Each row, then roughly how far along a hidden order it lies, from 0 to 15:
In the rows, 128 means zero.
[133 129  72 130 102 109 128 114 179  98 171 119 117 149 207 124 142 136
 124  78  89 121 157 202 122 136 127 146 124 139 133 117 124 150 128 128
 112 106  82 129 119 141 130 105 110  86 127 142 146 129 155 138 128 118
 144 138 120 176  91 105 137 114 127 148  99 100  96 100 145 146 104 138
  86 113 168 164 140 170 164 111  36 150 126  76 129 118 157 142  74 138
  53 102 145 159 102 255  97 152  84  97 147 166 102 143 160 147 120 168
 118 147 152 155 175 131 162 138 100 104 124 184 111 146  81  91 115 103
 125 146 131 106 182 116 123 116 129  99 151 114  93 157 138 114 129 111
 133 109 125 129 146 141 148 109 130 124 124 141 153 107 112 118  92 156
 185 132 162 155 101  94 114 125  85  27 148 176 119 140 144 124 130  86
 159  99 133 102 131 117 128 157 125 132 103 148 129 159 124 120 177 136
 123 124]
10
[126 126  70 129 106 116 130 115 170 104 160 120 124 136 207 124 139 122
 121  86 109 122 146 163 113 136 126 145 123 135 135 114 126 154 133 122
 117 103  77 115 103 144 124 116 108  98 144 138 132 126 149 134 129 115
 141 132 125 151  99 107 130 113 133 148  96 115 106 106 145 140  98 124
 102 122 170 161 145 151 160 106  65 145 135  74 137 129 148 148  87 135
  67 105 147 156 119 225  78 146 102 117 141 164 112 136 145 143 125 157
 111 143 147 147 163 129 154 130 117 116 125 154 119 141  98  91 115 117
 125 145 125 122 166 126 122 124 135 112 137 119 103 148 127 116 137 109
 129 112 121 128 141 134 147 111 134 122 116 141 149 112 115 124  94 176
 179 121 144 150 102  95 113 124  95  43 155 180 130 139 141 119 122  86
 150 106 130 110 136 116 127 157 123 131 121 138 128 153 125 127 171 139
 124 129]
7
[140 127  84 131 103  98 120 129 179 101 147 125 148 130 170 133 140 151
 139  79 113  88 118 171 108 140 121 142 131 134 105 127 122 108 130 122
 107 132  68 107 103 143 140   3 109 112 161 140 131 126 171 118 132 129
 116 134 116 122  93  97 135 131 129 132 105 109  63 102 144 149  88 120
 101 132 143 127 164 107 157 113  52 143 134  99 136 127 107 144 132 128
  61 139 136 134  99 176 111 114 130 114 143 143 139 151 137 132 132 135
 131 134 146 143 115 116 124 135 124 120 137 177 103 136 102 104 108 123
 123 121 162 126 143 112 123 138 129 112 120 110  94 157 130 113 145 130
 121 122 109 146 123 155 124 116 144 112 134 145 139 111 146 123  68 115
  88 113 151 124 109  93 127 160 127  91 152 115 123 130 133 134 124 106
 137 102 120 108 141 106 167 149 124 155 121 135 152 161 119 120 156 145
 125 130]
10
[136 117  78 132  94 103 129 109 208  97 170 122 140 143 186 129 152 157
 152  61  84 100 149 185 110 130 119 145 121 140 127 122 124 111 125 131
 103  76  33 109 112 136 135  30 108  98 143 147 154 132 168 117 125 114
 137 149 117 166  78 101 144 111 126 152 126 101  68  88 142 162  94 123
  76 119 169 159 152 127 173 110  37 149 130  67 114 130 138 137 100 132
  38 117 134 169 102 255  94 138 109  83 167 161 122 156 155 151 129 176
 127 147 154 160 157 111 142 137 113 101 133 186  94 136  75  86 109 114
 124 135 171 113 182 123 115 147 126  89 147 115  88 177 131 102 131 114
 137 118 110 133 141 153 132 105 140 116 123 156 162  97 135 115  59 129
 178 115 166 148 110  98 112 152  97  41 154 161 133 145 139 121 120  76
 150  99 125  88 137 123 140 156 116 149  91 147 132 159 125 106 180 138
 129 124]
15
[111 131  62 128 116 134 138 108 134 108 164 114  91 147 231 113 132  89
  93 106 105 159 170 163 124 136 136 147 119 135 162 104 127 201 139 118
 134 103 111 133 110 142 113 255 114  85 114 132 130 127 117 159 128 107
 160 125 136 173 114 121 122 104 135 157  73 121 158 118 144 126 115 139
 114 109 188 184 123 205 152 102  91 144 131  70 143 119 188 152  48 142
  73  80 159 164 136 247  63 181  67 126 128 176  84 120 156 149 113 172
  96 148 147 144 190 152 184 131 100 117 113 127 139 146  98  88 121 108
 128 168  71 115 178 133 127  92 141 125 157 129 118 129 131 126 127  98
 133 105 139 110 161 110 167 109 119 133 108 127 152 120  77 125 134 235
 240 135 136 168  99  92 109  82  69   1 148 219 126 138 145 112 127  83
 158 113 142 125 127 121  91 158 130 101 128 141 109 140 130 135 170 133
 119 128]
1
[137 122  74 133  93 105 130 107 200  99 175 119 126 156 191 125 148 155
 143  66  73 108 160 206 123 131 124 145 121 143 133 120 123 125 122 133
 105  77  46 124 126 134 136  61 111  84 123 146 161 133 162 127 125 113
 144 149 122 183  75 107 145 106 122 152 123  96  85  90 141 163 107 139
  71 110 169 166 139 159 171 114  31 153 123  68 111 120 159 134  79 136
  33 107 138 175  98 255 103 149  91  75 164 165 108 154 169 155 123 184
 126 149 153 163 172 119 156 141  96  90 126 195  99 141  66  91 110 103
 124 143 162 101 195 123 117 130 124  84 159 115  88 173 138 105 123 113
 141 112 118 128 150 150 139 105 133 120 125 151 162  99 126 112  73 142
 201 130 172 158 108  94 112 137  85  15 145 174 126 145 143 123 126  78
 159  98 132  89 131 127 127 155 121 141  85 153 125 158 127 105 184 134
 127 120]
15
[129 124  69 132 100 115 133 108 183 102 171 119 115 157 210 121 145 138
 131  77  80 128 166 192 123 133 128 144 119 142 144 115 126 151 126 131
 114  77  67 128 120 138 130 124 112  83 119 145 152 132 147 138 124 109
 150 143 129 189  88 113 137 104 125 155 112 104 108  96 142 153 110 141
  80 110 172 174 132 180 168 111  48 151 124  63 120 121 174 139  70 139
  46  95 144 172 110 255  93 161  85  90 156 170  98 142 167 155 120 184
 116 150 149 157 183 129 167 138  97  98 120 175 111 143  76  88 114 106
 127 150 135 105 197 129 121 120 129  94 159 121  97 160 134 111 123 110
 142 111 124 121 152 138 147 106 129 123 118 143 161 105 111 116  94 169
 228 132 163 163 109  91 110 119  78   8 143 195 129 145 146 119 127  76
 160 103 136  99 129 127 114 156 123 126  95 149 118 149 129 116 186 133
 124 122]
11
[116 140  61 127 116 128 133 114 125 104 170 110  85 147 233 115 124  86
  81 112 108 156 168 188 132 141 137 148 124 134 152 105 123 211 138 116
 133 142 144 146 115 144 113 251 114  76 110 129 126 123 128 164 132 116
 157 118 127 172 116 116 124 115 134 149  61 110 152 123 147 113 118 144
 117 108 178 179 123 222 145 106  68 143 129  83 151 109 178 153  46 146
  78  84 164 152 118 243  73 175  53 127 116 172  91 120 158 146 107 157
  99 147 149 143 191 159 187 134  93 117 113 141 141 152  98  95 122  98
 125 166  58 106 175 123 130  77 139 128 154 120 114 124 142 133 130 102
 125 100 146 115 159 109 170 114 116 135 116 120 142 126  76 126 139 236
 202 144 140 163  91  91 115  82  69   2 146 205 110 133 143 120 133  93
 165 107 143 130 126 111 102 160 138 101 132 146 119 151 126 138 165 135
 116 128]
0
[144 127  83 126  94  94 120 131 195 102 151 135 164 134 160 136 153 166
 154  71 106  99 117 191 108 137 118 141 132 136  98 133 124  87 128 128
 100 115  49 100 110 151 145   1 106 113 164 144 138 129 179 110 129 126
 113 142 113 132  81  96 138 129 123 127 116 106  48  95 144 164  80 123
  89 136 141 123 171  96 164 115  43 145 131  93 130 131 111 140 132 130
  57 141 133 137 100 194 116 117 138 109 154 151 135 158 136 134 137 139
 134 135 149 150 131 106 120 136 124 127 144 200  93 130  95  99 105 123
 126 116 184 126 151 109 123 153 124 100 122 108  81 163 127 106 142 128
 126 126 102 150 123 174 115 111 149 109 137 152 143 106 157 119  58  89
  87 112 156 125 121  94 125 171 129  94 150 120 125 137 134 135 128 105
 138 103 119 102 140 106 176 145 119 161 103 138 156 167 117 122 172 147
 126 128]
15

Next part:
[120 123 128 158 163 128 163 127 146 146 125 179 159 121  73 121  99 136
 101 134 124 131 169 103 115 176  98  59 116 133  97 109  77 128  77 143
 141  51 121  25  79  90 141 118 137 140 101 112 143 108 125 200 132 129
 155  99 126 131 106 162 169 136 113 130 158 132  78  94 100 107 129 133
 151 121 116 115  76 124 112 108 170 145  77 121 147 153 105 101  89 115
 145 124 105 113 147  84 114 124 129  75 103 123 105 118]
3
[137 126 136 159 167 133 171 119 154 146 128 173 158 108  90 130 104 142
 100 140 119 129 152 108 120 181  97 120 131 128 106 107  71 116  82 152
 135  27 109  62 118 101 144 119 143 133 106 109 145 108 113 177 120 115
 161 107  95 139 110 168 179 144 115 127 149 130  83 123  93  99 124  72
 148 120 121 123  49 128 126 100 164 116 107 120 153 169 110  94  98 116
 149 130  91 113 130  92 111 125 130  80 104 127  92 126]
5
[155 131 120 167 179 127 164 124 141 135 162 134 150 119  76 160 119 141
  90 131 119 122 162 131 114 152 108  85 119 135 110 115  76 135  97 158
 140  65 119  20  70 107 137 118 132 145 121 120 135 109 125 227 122 115
 152 107 144 129 121 143 140 139  97 130 160 138 106 115 108  44 124 136
 148 121 117 118 104 124 123 100 161 129 116 118 169 141 114  89  96 116
 145 113 129 111 135  84 114 124 127 111 118 121 107 128]
4
[ 98 157 136 128 145 133 148 136 137 146 119 173 149 132  90 128 123 130
 121 138 130 137 163 101 119 161 108  86 107 137 116 120  89 126  89 128
 144  77 119  65  96  89 136 120 133 126 112 120 136 127 132 149 133 133
 144 104 114 137 107 145 125 129 121 123 158 120 107  79  91 165 143 100
 150 129 130 126 100 125 112 113 167 163  43 128 131 147 113 101 100 123
 129 136  91 123 150 101 144 133 125  83 124 135 111 116]
15
[145 126 122 139 171 126 183 132 151 141 142 167 151 118  59 131  92 142
 118 137 126 123 163 131 115 150 101  72 117 130 108 117  84 142  94 151
 137  71 114  30  68 107 136 121 133 124 101 119 136 109 144 211 132 130
 150 104 149 123 112 155 117 130 111 126 156 127 108 101 111  57 126 107
 151 125 114 115 104 122 115 108 164 132 119 120 142 136 100 101  87 116
 143 115 101 124 144  95 110 126 133 108 119 121  97 121]
6
[ 97 164 144 132 136 134 175 128 149 149 118 172 163 130  94  95 123 132
  94 147 121 133 183 100 120 174  88  82 101 145 117 101  68 117  63 129
 147  14 102  60 123  65 151 115 147 123  96 131 157 128 118 144 115 129
 149  88 102 138 106 140 110 137 102 120 177 121  79  60  64 119 144 107
 167 128 132 126  55 124 115  90 186 179   1 129 134 163  94 106  90 120
 128 133  80 119 149  82 148 137 125  54 117 133 138 128]
11
[117 139 124 135 150 133 155 126 141 148 116 159 166 129  93 108 128 132
 116 131 124 133 155  99 113 146 113  72 124 134 117 117  65 136  75 130
 148  68 122  61  76 101 138 117 131 145 113 122 139 107 140 155 126 119
 151  94 139 136 111 143 131 133 113 130 151 130 112  97 107 108 135 134
 147 123 126 125 104 123 123 114 158 171  72 124 136 130 121  99  93 122
 128 116 115 112 146  80 108 135 134  84 116 128 113 131]
9
[140 125 140 164 188 133 168 120 151 159 163 191 167 155  50 139  77 142
  93 137 124 134 176 120 112 189  88  81 112 129 102 105  53 137  68 157
 140   1 113  22 117  78 144 118 143 123  95 114 162 105 119 236 117 117
 158  82 110 129 118 159 156 145 100 129 166 133  75 105  71  75 125 124
 167 122 114 111  58 124 113 101 195 129 113 119 167 192  95  92  90 115
 149 118  91 111 142  77 109 124 128  71 109 120 116 117]
0
[105 152 130 137 123 133 162 118 148 152 124 186 164 152  95  94 122 132
  95 136 122 123 161  98 121 154  94  86 109 146 120 107  85 116  83 139
 146  18 104  57 137  95 145 121 132 141 103 129 152 113 121 129 112 126
 147  93 118 126 117 132 115 137  91 127 163 124 104  77  75  45 132 147
 156 126 134 121  80 122 122  87 174 159  50 122 155 152 110 105  92 122
 130 131 122 113 138  72 113 136 130  72 112 133 142 136]
10
[118 162 140 136 153 127 150 133 144 143 129 168 161 135  84 135 100 133
 100 134 126 131 154  97 115 153  94 102 124 144 118 116  66 123  66 147
 142  35 106  56 123  65 150 118 135 134 103 119 140 110 132 145 109 116
 146  94 100 127 120 147 122 140 102 123 151 124  90 100  71 165 137 133
 155 130 130 130  74 125 120 107 170 147  49 121 131 139 111 103  73 124
 133 122  95 116 138  82 119 135 127  71 127 129  91 131]
11
[137 142 141 150 171 133 149 120 150 137 131 163 156  81  99 197 111 135
 108 135 121 138 153 101 113 173 107 117 136 136 111 121  70 105  74 154
 141   9 117  82 148  86 148 116 135 141 111 119 133 107 118 171 113 121
 150 111  81 131 123 158 181 156 111 126 150 130  90 136  76 143 127 103
 152 116 123 127  46 124 127 106 148 113 140 118 138 151 130  98 111 117
 132 128 103 109 135  90 120 130 128  79 105 137 124 139]
11
[119 160 143 150 155 131 166 131 154 153 129 186 170  95  90 104 111 133
  94 135 123 129 172  93 119 182  97 111 122 145 109 109  73 105  81 140
 148  25 102  66 142  74 155 117 148 141  98 112 158 108 114 140 117 118
 172  90  90 138 100 152 152 155  96 124 173 130  73  96  69 150 140  88
 165 123 133 133  52 128 124  89 184 157  36 127 139 181 118  97  97 118
 131 133  83 107 134  78 133 131 125  64 121 136 100 134]
4
[138 140 127 142 150 125 189 127 138 143 137 175 156 147  57  91  91 140
 101 140 120 125 177 113 114 158  93  64 105 133 109 102  86 132  86 150
 142  40 105  11  69 102 138 124 137 111 104 133 142 119 145 184 120 133
 160 100 147 127 110 139  99 130 101 122 164 124 100  73  85   9 131  96
 167 126 114 116  60 121 112 102 194 150  62 122 155 147  84 100  80 115
 131 116 107 120 144  82 124 132 131  74 109 127 132 122]
6
[136 147 132 177 171 125 149 130 149 136 151 159 152  96 102 171  98 134
  99 128 122 130 165  97 112 176  87 108 146 141 116 117  70 115  86 153
 143  41 114  52 117  78 143 113 142 154 105 108 129 110 111 180 120 112
 166 100  89 130 114 158 164 154  99 124 157 139  80 123  86 169 125  88
 158 123 120 129  77 130 124  94 153 122  91 123 140 139 114 101 103 119
 127 124 100 110 128  92 140 123 126  92 130 123 108 134]
6
[108 151 145 150 159 133 185 136 150 163 136 196 165 119  63 106  83 142
  95 146 121 127 171  98 117 180 105  96 110 143 110 100  64 119  75 156
 145  18 101  36 145  78 151 116 148 118  94 125 164 109 123 163 111 121
 160  95 100 137 114 151 144 145  96 122 179 123  73  82  57  57 129 112
 184 124 121 122  38 125 116  91 192 143  48 121 160 193  96  94  74 114
 145 128  83 114 146  78 129 130 126  52 116 124 126 132]
4
[132 154 125 134 154 131 173 133 147 145 125 194 159 124  79 111  87 131
 105 138 128 125 165  89 116 145 108  93 122 133 112 108  72 118  90 136
 144  67 106  47  85  92 143 125 133 125 106 113 136 124 145 141 123 133
 158  93 131 123 115 145 150 134 113 124 151 123  96  73  87 147 140 125
 150 130 129 116  84 122 121 112 160 168  35 127 136 131 104 108  84 124
 127 124  91 123 138  95 125 135 134  80 124 131 112 125]
10
[130 161 140 163 185 127 165 128 136 149 167 196 152 126  49 167  77 141
  89 135 121 129 188 108 113 190  84  60 104 144 104 105  65 120  62 161
 142   2 115  14 112  68 152 118 148 139  97 117 159 118 128 212 112 122
 162  85 105 131 114 165 118 145  99 122 180 134  77  88  60  67 130 134
 171 125 118 117  42 122 109  97 193 140  47 119 168 171  95  94  85 115
 144 125 111 112 142  74 148 127 125  75 118 123 101 130]
3
[130 122 138 145 154 127 173 121 146 154 133 192 152 114  98 121 103 135
 102 143 124 121 150 105 118 155  91 128 128 136 111 111  60 104  99 157
 138  47 101  46 148  98 147 123 148 130 105 119 153 127 118 124 116 115
 151  99  96 124 124 149 163 143  97 129 155 130  87 111  76 177 120 123
 145 125 123 137  62 126 126  93 164 119  87 120 149 176 114 109 105 121
 144 127  97 108 130  85 132 124 130  83 120 131 126 135]
7
[149 142 127 133 174 133 172 123 142 137 134 167 149 116  76 163 105 134
  89 140 120 129 174 109 114 161  90  66 114 136 106 125  78 122  85 154
 142  35 119  44 101  97 137 119 136 119 103 118 137 120 133 234 114 125
 154 100 125 126 111 152 117 136 108 124 158 126  87  90  75  62 129  74
 158 121 117 114  69 124 119 101 174 141 106 122 149 132 103  95  84 117
 130 120 119 114 141  86 135 127 125  80 108 123 129 128]
8
[140 135 126 166 187 129 176 120 135 145 160 169 151 125  49 162  75 142
  87 136 121 127 162 129 113 170  84  61 108 130 103 113  74 145  86 162
 141   9 119   8  70 102 139 122 135 122 105 124 141 112 145 245 111 128
 155  94 127 126 118 151 101 133 111 124 161 132  99 100  76  32 124  98
 164 122 112 112  65 120 112 112 198 133 108 119 169 154  94  92  81 116
 140 115 123 121 139  89 128 125 126 110 108 119 126 119]
5
[134 147 124 133 153 126 180 124 135 143 131 169 146 149  89 102  84 132
  94 135 124 123 189 134 117 148 106  50  93 134 108 111  95 125  90 144
 139  66 119  11  66 107 136 125 132 128 107 130 142 135 148 147 133 134
 157 100 160 122 103 161  89 121 111 126 164 121 108  67 100   1 129  99
 159 125 111 112  91 120 114 110 182 166  32 123 160 142  97 108  93 120
 129 114 123 127 145  85 132 131 132 108 106 121 152 118]
9
[108 147 138 132 140 133 157 131 145 147 120 167 162 117 104  94 126 132
 116 147 127 130 176  93 122 155 107 101 106 142 125 105  87 113  72 129
 148  75 101  65 114  67 137 114 141 123  97 118 148 132 125 129 130 126
 150 106 112 136 106 139 116 131 104 122 161 131  77  72  82 123 143  83
 161 131 134 129  69 127 116  86 170 170  15 130 134 131 109 108  98 123
 130 133  82 125 145  92 136 134 127  64 118 134 131 125]
12
